Below is a small trained network, with its code and all its weights. Each question gives an input and a class and asks what happens when units are switched off, that is, made to give their printed mean instead of their output.

import numpy as np


def w(rows, s, z=0):
    codes = np.array(rows[::2]) - 128.0
    scale = np.full(codes.shape[1], s)
    scale[-1] = z or s
    return codes * scale


def f(y):
    return np.maximum(y, 0)


def log_softmax(a):
    a = a - a.max(-1, keepdims=True)
    return a - np.log(np.exp(a).sum(-1, keepdims=True))


def net(x, mask):
    res = np.array(x, float).reshape(1, 7) / 4 @ E
    y = f(res @ A[0][:, :-1].T + A[0][:, -1])
    res = res + np.where(mask, y, B[0][:, -1]) @ B[0][:, :-1]
    return log_softmax(res[-1] @ U[:, :-1].T + U[:, -1])


A, B = {}, {}
E = w([
[141,166,72,34,185,193,76,207,83,179,4],'x0',
[142,122,165,143,107,159,254,81,93,210,32],'x1',
[185,194,225,45,103,152,71,10,124,148,162],'x2',
[131,164,116,123,68,139,131,150,187,144,131],'x3',
[220,175,56,224,201,99,99,122,105,228,179],'x4',
[43,92,160,126,239,214,126,81,180,203,169],'x5',
[129,116,120,125,121,127,131,124,118,134,130],'x6',
],0.0083)
A[0] = w([
[70,78,148,75,109,134,112,108,149,121,126,54],'N1',
[119,83,75,93,159,103,104,193,157,101,179,113],'N2',
[121,150,139,88,137,119,36,146,134,85,205,85],'N3',
[174,151,141,111,67,1,121,165,63,79,106,86],'N4',
[167,192,197,61,114,157,88,94,82,135,193,48],'N5',
[204,153,66,202,160,164,66,106,119,182,145,4],'N6',
[63,75,123,155,157,213,86,105,174,160,179,165],'N7',
[128,172,68,54,165,169,90,159,104,146,54,76],'N8',
[84,94,132,53,103,163,135,128,138,47,95,30],'N9',
],0.0087,0.0041)
B[0] = w([
[133,124,153,181,123,158,87,98,131,103,91,188],'N1',
[127,132,167,86,98,128,213,192,140,159,104,208],'N2',
[151,59,194,79,102,103,205,129,154,164,62,233],'N3',
[66,164,103,125,173,104,62,69,146,189,70,235],'N4',
[44,186,43,126,71,210,207,187,28,87,145,247],'N5',
[197,82,170,172,117,230,89,156,179,75,120,224],'N6',
[89,166,79,99,177,120,91,131,188,157,100,254],'N7',
[147,111,57,92,111,102,173,24,200,71,188,249],'N8',
[207,111,155,254,47,201,67,126,127,124,153,211],'N9',
],0.0085,0.0089)
U = w([
[214,95,165,197,116,199,26,157,112,86,139,24],'0',
[64,145,54,137,124,151,201,221,51,88,151,178],'1',
[131,119,131,102,131,119,138,120,115,134,142,254],'2',
[72,174,122,87,169,110,17,98,137,179,89,63],'3',
[139,100,106,118,119,52,186,34,173,39,254,92],'4',
[184,89,203,65,128,136,253,150,93,200,65,84],'5',
],0.0098,0.0093)

Each question gives the input, the list of numbers given to net, and the class t.
The units are the neurons (one row each of A and B). Each row of codes is followed by its name. A weight is (code - 128) times the scale printed after its matrix; where a second scale follows, it is the last column's (A, B and U).
mask holds one flag per neuron, in row order. A switched-off neuron (its flag False) gives its mean, the last column of its row in B, instead of its output. The means were averaged over made-up inputs and are rounded, as every weight is.
A unit's drop is (log p(t) with every unit on - log p(t) with that unit switched off) / (log p(t) with every unit on - log p(t) with every unit switched off).
The circuit of an input: a set's keep is (log p(t) with only the set's units on - log p(t) with every unit switched off) / (log p(t) with every unit on - log p(t) with every unit switched off). Starting from all 9 units, units are removed one at a time, each time the one whose removal leaves the highest keep (on an exact tie, the one counted first), for as long as the keep stays at least 0.8.
circuit, biggest first: the units of the circuit, biggest drop first
most important unit: the unit with the biggest drop
k most important neurons: the k neurons with the biggest drops, biggest first
drop when u is switched off: that unit's drop, to one decimal
input [5,-3,-1,-7,-7,-4,1], class 0: most important unit : N9
input [-3,-8,2,-8,2,-7,-4], class 5: circuit, biggest first : [N3, N2]
input [-7,-3,4,-1,6,2,-8], class 2: 2 most important neurons : [N8, N9]
input [8,-8,-1,7,6,-7,8], class 2: 3 most important neurons : [N8, N4, N2]
input [-5,7,0,-8,-7,1,3], class 0: circuit, biggest first : [N9, N3, N1]
input [-6,-5,-3,0,-3,-4,-6], class 2: 2 most important neurons : [N8, N4]
input [2,-7,-1,4,-4,6,0], class 5: 3 most important neurons : [N3, N2, N4]
input [2,6,-4,5,0,-7,8], class 2: circuit, biggest first : [N5, N3]
input [4,-7,-3,6,-2,6,0], class 5: 3 most important neurons : [N2, N3, N4]
input [2,-5,-5,-7,4,2,6], class 2: 2 most important neurons : [N5, N9]
input [6,-5,-7,8,3,-8,-1], class 3: 2 most important neurons : [N4, N5]
input [-3,-6,-3,4,0,-4,-7], class 2: 3 most important neurons : [N5, N4, N8]
input [8,8,-7,2,2,-3,-5], class 4: 2 most important neurons : [N8, N5]
input [-6,-7,-1,-1,0,2,-7], class 2: circuit, biggest first : [N8]
input [3,5,-1,7,-5,2,-1], class 0: 2 most important neurons : [N9, N3]
input [3,8,5,-7,6,-8,4], class 3: 4 most important neurons : [N4, N3, N2, N9]
input [0,-8,-3,6,7,0,1], class 5: circuit, biggest first : [N2, N3]
input [-6,-8,-1,-8,-8,5,7], class 0: 3 most important neurons : [N9, N1, N8]
input [3,-3,-6,-3,-6,8,-1], class 3: 2 most important neurons : [N7, N5]
input [-2,2,5,-7,4,5,1], class 1: circuit, biggest first : [N5, N3]
input [0,-6,4,4,2,-7,-5], class 3: circuit, biggest first : [N4]
input [-3,2,1,0,-6,1,1], class 0: 2 most important neurons : [N9, N8]
input [-6,8,7,7,-4,3,8], class 2: 3 most important neurons : [N3, N2, N8]
input [-5,4,-6,8,-4,7,1], class 3: circuit, biggest first : [N7, N5]
input [6,-6,2,1,1,-8,-4], class 3: drop when N4 is switched off : 4.4
input [-6,-2,-1,1,-3,-3,6], class 2: drop when N8 is switched off : 1.2
input [-2,-6,4,5,7,6,5], class 0: circuit, biggest first : [N6]
input [-6,0,8,6,2,-6,6], class 1: drop when N8 is switched off : 0.1
input [5,-8,8,5,5,7,-6], class 1: drop when N5 is switched off : 1.1
